m =
[[-10  16  -7 -13  -8]
 [ 26 -28 -28  34   3]
 [ 24 -24 -30  28  -7]
 [ -5 -19  22   8 -16]
 [-17  13 -13  -3 -15]
 [-16  12  -9   2 -19]
 [-16  15 -15 -11 -12]
 [ -4 -12  13   5  -8]
 [  6 -14 -12  14  -3]
 [ -4 -12  10   8  -9]
 [ 22 -19 -20  23   7]]
Rows and columns are counted from 0.
(0, 0) = -10
(8, 0) = 6
(1, 0) = 26
(1, 3) = 34
(6, 2) = -15
(2, 4) = -7
(8, 4) = -3
(6, 1) = 15
(9, 2) = 10
(0, 1) = 16
(5, 2) = -9
(5, 0) = -16
(0, 3) = -13
(9, 3) = 8
(9, 4) = -9
(8, 2) = -12
(1, 2) = -28
(9, 0) = -4
(5, 4) = -19
(8, 1) = -14
(7, 2) = 13
(6, 3) = -11
(2, 1) = -24

M =
[[75 39 26 64 36 16 90 63 31 27 42]
 [40 59 73 48 25 77 32 36 28 43 79]
 [23 66 83 80 74 29 17 85 48 30 36]
 [58 45 43 62 37 36 65 58 35 37 53]
 [42 65 41 46 59 51 54 40 66 56 56]
 [82 38 17 67 36 10 95 64 26 34 47]]
M[0,0] -> 75
M[4,9] -> 56
M[1,3] -> 48
M[3,1] -> 45
M[3,8] -> 35
M[1,7] -> 36
M[4,3] -> 46
M[5,8] -> 26
M[5,10] -> 47
M[1,6] -> 32
M[:, 0] -> [75, 40, 23, 58, 42, 82]
M[1] -> [40, 59, 73, 48, 25, 77, 32, 36, 28, 43, 79]
M[1,5] -> 77
M[4] -> [42, 65, 41, 46, 59, 51, 54, 40, 66, 56, 56]
M[0] -> [75, 39, 26, 64, 36, 16, 90, 63, 31, 27, 42]
M[1,8] -> 28
M[:, 3] -> [64, 48, 80, 62, 46, 67]
M[3,9] -> 37
M[:, 8] -> [31, 28, 48, 35, 66, 26]
M[0,8] -> 31
M[5,0] -> 82
M[2,4] -> 74
M[3,10] -> 53
M[:, 6] -> [90, 32, 17, 65, 54, 95]

a =
[[  46.791  -25.166  -99.804    3.187  164.056  108.301  100.870  -27.860
    74.234   21.263   98.528]
 [ 114.765   85.427  121.948  -25.646  206.810   46.243  -32.343   24.173
    -6.160  201.083  160.983]
 [  26.066  132.084  116.642   81.086 -165.691   30.108  164.482   99.152
   -59.269  122.436   27.191]
 [ 157.515   31.859  -71.697   23.477  145.290  -43.022   72.170    5.185
    47.995   -3.310   87.592]
 [   6.314  109.360  224.696   86.970  -58.574   18.047   -4.277   24.239
    67.751   40.464  -55.057]
 [  35.944   41.523  -31.102  -72.391  102.269  106.894  -65.024  -61.666
   -41.930   95.764  -34.066]
 [ -16.191   66.416   78.691  -32.627    4.876   85.690    6.278  -27.319
   -64.982  133.537   10.183]]
a[-7][0]	46.791
a[:, -3]	[74.234, -6.160, -59.269, 47.995, 67.751, -41.930, -64.982]
a[-4][-9]	-71.697
a[1][5]	46.243
a[5][-1]	-34.066
a[4][6]	-4.277
a[3]	[157.515, 31.859, -71.697, 23.477, 145.290, -43.022, 72.170, 5.185, 47.995, -3.310, 87.592]
a[:, 10]	[98.528, 160.983, 27.191, 87.592, -55.057, -34.066, 10.183]
a[6][-5]	6.278
a[-6]	[114.765, 85.427, 121.948, -25.646, 206.810, 46.243, -32.343, 24.173, -6.160, 201.083, 160.983]
a[-7][6]	100.870
a[6][-3]	-64.982
a[-1][5]	85.690
a[-3][-9]	224.696
a[6][3]	-32.627
a[:, -11]	[46.791, 114.765, 26.066, 157.515, 6.314, 35.944, -16.191]
a[-6][6]	-32.343
a[-2]	[35.944, 41.523, -31.102, -72.391, 102.269, 106.894, -65.024, -61.666, -41.930, 95.764, -34.066]
a[-7][7]	-27.860
a[6][7]	-27.319
a[-5][4]	-165.691
a[4][9]	40.464
a[-5][-3]	-59.269
a[-2][5]	106.894
a[5][-4]	-61.666
a[6][9]	133.537
a[:, 2]	[-99.804, 121.948, 116.642, -71.697, 224.696, -31.102, 78.691]
a[4][-6]	18.047
a[3][-8]	23.477
a[:, 5]	[108.301, 46.243, 30.108, -43.022, 18.047, 106.894, 85.690]
